Below are the code and all the weights of a small trained network. Each question names an input and a class and asks about switching units off, where a switched-off unit gives its printed mean instead of its output.

import numpy as np


def w(rows, s, z=0):
    codes = np.array(rows[::2]) - 128.0
    scale = np.full(codes.shape[1], s)
    scale[-1] = z or s
    return codes * scale


def norm(h):
    return h / np.sqrt((h * h).mean(-1, keepdims=True) + 1e-5)


def f(y):
    return y / 2 * (1 + np.tanh(0.7978845608 * (y + 0.044715 * y**3)))


def log_softmax(a):
    a = a - a.max(-1, keepdims=True)
    return a - np.log(np.exp(a).sum(-1, keepdims=True))


def net(x, mask):
    res = np.array(x, float).reshape(1, 4) / 4 @ E
    u = 0
    for l in range(2):
        y = f(norm(res) @ A[l][:, :-1].T + A[l][:, -1])
        res = res + np.where(mask[u : u + 5], y, B[l][:, -1]) @ B[l][:, :-1]
        u += 5
    return log_softmax(norm(res)[-1] @ U[:, :-1].T + U[:, -1])


A, B = {}, {}
E = w([
[96,196,151,84,230],'x0',
[120,185,128,69,109],'x1',
[255,180,100,159,159],'x2',
[146,108,31,55,117],'x3',
],0.0073)
A[0] = w([
[154,189,140,136,41,106],'L0N0',
[94,90,92,175,182,110],'L0N1',
[113,149,149,133,186,192],'L0N2',
[149,123,175,248,142,47],'L0N3',
[107,87,99,155,107,4],'L0N4',
],0.015,0.0032)
B[0] = w([
[205,71,254,202,36,179],'L0N0',
[104,65,74,16,120,167],'L0N1',
[123,205,197,145,60,221],'L0N2',
[57,8,38,218,212,253],'L0N3',
[223,194,232,152,140,155],'L0N4',
],0.0099,0.0059)
A[1] = w([
[78,156,156,202,117,136],'L1N0',
[175,136,75,163,121,1],'L1N1',
[142,198,92,101,166,77],'L1N2',
[119,213,141,98,105,218],'L1N3',
[6,137,134,125,119,78],'L1N4',
],0.017,0.00086)
B[1] = w([
[84,194,71,41,195,231],'L1N0',
[9,26,158,141,187,177],'L1N1',
[185,183,116,88,104,190],'L1N2',
[187,103,2,234,113,221],'L1N3',
[84,211,252,127,150,255],'L1N4',
],0.014,0.0074)
U = w([
[88,10,101,203,204,184],'0',
[197,88,194,153,14,97],'1',
[28,247,188,106,194,160],'2',
[148,88,63,9,162,4],'3',
[213,235,27,172,133,150],'4',
],0.012,0.0044)

Each question gives the input, the list of numbers given to net, and the class t.
The units are the neurons (one row each of A and B). Each row of codes is followed by its name. A weight is (code - 128) times the scale printed after its matrix; where a second scale follows, it is the last column's (A, B and U).
mask holds one flag per neuron, layer by layer. A switched-off neuron (its flag False) gives its mean, the last column of its row in B, instead of its output. The means were averaged over made-up inputs and are rounded, as every weight is.
A unit's drop is (log p(t) with every unit on - log p(t) with that unit switched off) / (log p(t) with every unit on - log p(t) with every unit switched off).
The circuit of an input: a set's keep is (log p(t) with only the set's units on - log p(t) with every unit switched off) / (log p(t) with every unit on - log p(t) with every unit switched off). Starting from all 10 units, units are removed one at a time, each time the one whose removal leaves the highest keep (on an exact tie, the one counted first), for as long as the keep stays at least 0.8.
units of the circuit, in order: the units of the circuit, biggest drop first
top k neurons: the k neurons with the biggest drops, biggest first
k most important neurons of layer l: the k neurons of layer l with the biggest drops, biggest first
drop when u is switched off: that unit's drop, to one decimal
input [5,7,0,-6], class 4: units of the circuit, in order	[L1N3; L0N3]
input [-2,3,1,1], class 1: units of the circuit, in order	[L0N0]
input [-6,6,2,5], class 1: top 2 neurons	[L0N0; L0N3]
input [-5,4,-6,6], class 1: top 3 neurons	[L1N0; L0N3; L0N4]
input [-4,-6,-7,8], class 3: 3 most important neurons of layer 0	[L0N3; L0N2; L0N0]
input [-6,-5,-8,2], class 1: top 4 neurons	[L1N0; L0N4; L0N3; L0N2]
input [1,-6,-2,7], class 3: top 2 neurons	[L0N3; L0N1]
input [4,-6,4,-7], class 0: top 3 neurons	[L0N3; L1N2; L0N1]
input [3,8,-2,7], class 4: units of the circuit, in order	[L0N3; L1N3]
input [1,2,0,-2], class 4: 2 most important neurons of layer 0	[L0N3; L0N2]
input [-6,-5,-8,7], class 1: 2 most important neurons of layer 0	[L0N3; L0N4]
input [-5,8,6,5], class 1: 2 most important neurons of layer 0	[L0N0; L0N3]
input [-7,3,2,6], class 1: top 2 neurons	[L0N0; L0N3]
input [2,8,-3,-3], class 4: top 3 neurons	[L0N3; L1N3; L1N1]
input [-6,8,-5,6], class 1: units of the circuit, in order	[L1N0]
input [4,-6,0,6], class 3: 2 most important neurons of layer 0	[L0N1; L0N3]
input [2,-2,7,-4], class 0: top 2 neurons	[L0N3; L1N4]
input [7,4,-1,3], class 4: top 2 neurons	[L1N3; L0N3]
input [-8,0,8,0], class 0: drop when L1N1 is switched off	0.1
input [-6,0,-2,4], class 1: drop when L0N4 is switched off	0.1
input [-6,-2,5,2], class 0: units of the circuit, in order	[L1N1]
input [6,1,2,2], class 4: drop when L1N1 is switched off	0.0
input [1,-2,3,5], class 3: 2 most important neurons of layer 1	[L1N4; L1N2]
input [4,-7,7,8], class 3: 2 most important neurons of layer 0	[L0N3; L0N0]
